Below is a small trained network, with its code and all its weights. Each question gives an input and a class and asks what happens when units are switched off, that is, made to give their printed mean instead of their output.

import numpy as np


def w(rows, s, z=0):
    codes = np.array(rows[::2]) - 128.0
    scale = np.full(codes.shape[1], s)
    scale[-1] = z or s
    return codes * scale


def f(y):
    return np.maximum(y, 0)


def log_softmax(a):
    a = a - a.max(-1, keepdims=True)
    return a - np.log(np.exp(a).sum(-1, keepdims=True))


def net(x, mask):
    res = np.array(x, float).reshape(1, 8) / 4 @ E
    y = f(res @ A[0][:, :-1].T + A[0][:, -1])
    res = res + np.where(mask, y, B[0][:, -1]) @ B[0][:, :-1]
    return log_softmax(res[-1] @ U[:, :-1].T + U[:, -1])


A, B = {}, {}
E = w([
[99,122,173,134,144,154,86],'x0',
[75,161,126,203,166,118,91],'x1',
[178,112,105,147,199,252,122],'x2',
[169,35,160,80,134,126,111],'x3',
[92,129,95,77,163,192,103],'x4',
[126,4,137,213,57,67,111],'x5',
[149,136,196,161,157,81,203],'x6',
[92,132,164,142,67,229,163],'x7',
],0.011)
A[0] = w([
[248,22,158,99,70,87,156,178],'N1',
[123,164,209,152,137,57,221,180],'N2',
[191,188,55,145,75,81,159,176],'N3',
[120,102,202,220,22,144,177,149],'N4',
[1,128,55,152,83,10,69,221],'N5',
[52,142,144,199,113,153,55,255],'N6',
],0.0093,0.0054)
B[0] = w([
[85,87,149,157,168,10,102,239],'N1',
[236,134,86,53,152,178,204,229],'N2',
[150,180,3,206,186,115,124,187],'N3',
[65,168,171,120,79,175,221,220],'N4',
[101,141,82,34,132,88,136,248],'N5',
[92,140,88,116,215,128,91,203],'N6',
],0.011,0.015)
U = w([
[46,137,188,222,75,191,161,76],'0',
[216,33,232,188,136,52,64,9],'1',
[140,178,75,203,223,89,108,254],'2',
[159,94,195,195,37,58,186,24],'3',
[154,192,140,217,46,92,80,2],'4',
[1,126,127,91,128,81,108,70],'5',
[209,244,113,62,121,187,200,251],'6',
],0.0083,0.0044)

Each question gives the input, the list of numbers given to net, and the class t.
The units are the neurons (one row each of A and B). Each row of codes is followed by its name. A weight is (code - 128) times the scale printed after its matrix; where a second scale follows, it is the last column's (A, B and U).
mask holds one flag per neuron, in row order. A switched-off neuron (its flag False) gives its mean, the last column of its row in B, instead of its output. The means were averaged over made-up inputs and are rounded, as every weight is.
A unit's drop is (log p(t) with every unit on - log p(t) with that unit switched off) / (log p(t) with every unit on - log p(t) with every unit switched off).
The circuit of an input: a set's keep is (log p(t) with only the set's units on - log p(t) with every unit switched off) / (log p(t) with every unit on - log p(t) with every unit switched off). Starting from all 6 units, units are removed one at a time, each time the one whose removal leaves the highest keep (on an exact tie, the one counted first), for as long as the keep stays at least 0.8.
circuit, biggest first: the units of the circuit, biggest drop first
top k neurons: the k neurons with the biggest drops, biggest first
drop of u: that unit's drop, to one decimal
input [7,3,0,-4,-1,6,7,6], class 6: top neuron	[N2]
input [8,-2,2,6,3,1,-4,2], class 1: circuit, biggest first	[N5 N4]
input [-6,-8,-8,0,-5,-7,0,-2], class 2: top 4 neurons	[N3 N1 N4 N5]
input [-6,-3,7,6,-5,4,0,6], class 3: circuit, biggest first	[N4 N1]
input [0,5,-1,-1,7,-1,5,7], class 0: top 3 neurons	[N5 N2 N3]
input [-4,1,6,-8,-2,-6,-4,-5], class 2: top 3 neurons	[N2 N3 N4]
input [0,6,5,5,-8,7,-8,-5], class 5: circuit, biggest first	[N5 N3]
input [-7,6,7,7,5,0,5,8], class 0: circuit, biggest first	[N2 N5]
input [0,1,2,4,-7,8,-3,-5], class 5: top 2 neurons	[N5 N4]
input [8,1,2,2,-4,6,-5,7], class 0: top 2 neurons	[N4 N5]
input [-7,-1,1,7,-4,-2,-1,-2], class 1: circuit, biggest first	[N1 N5]
input [2,4,4,-2,2,3,8,1], class 6: top 2 neurons	[N1 N2]
input [0,-2,1,-7,3,3,-6,6], class 5: top 3 neurons	[N2 N6 N3]
input [2,-1,8,-1,-1,-1,0,7], class 0: top 3 neurons	[N2 N5 N3]
input [-2,-6,-3,-4,-5,-3,-8,-7], class 2: circuit, biggest first	[N3]
input [6,5,4,-4,-8,8,-1,-8], class 5: top 2 neurons	[N5 N4]
input [5,6,4,3,1,-8,-3,-1], class 2: top 3 neurons	[N2 N4 N5]
input [7,6,1,-2,2,7,1,2], class 5: top 2 neurons	[N6 N5]
input [0,4,-6,6,-5,-2,6,-6], class 6: top 3 neurons	[N2 N6 N5]
input [2,-4,6,7,-7,1,3,0], class 1: circuit, biggest first	[N1]
input [1,0,-5,0,-8,5,-5,-8], class 5: drop of N5	4.3
input [6,-7,1,2,2,-1,-1,-7], class 1: drop of N5	0.2
input [2,-2,5,5,-7,-7,1,-7], class 2: drop of N6	-0.1
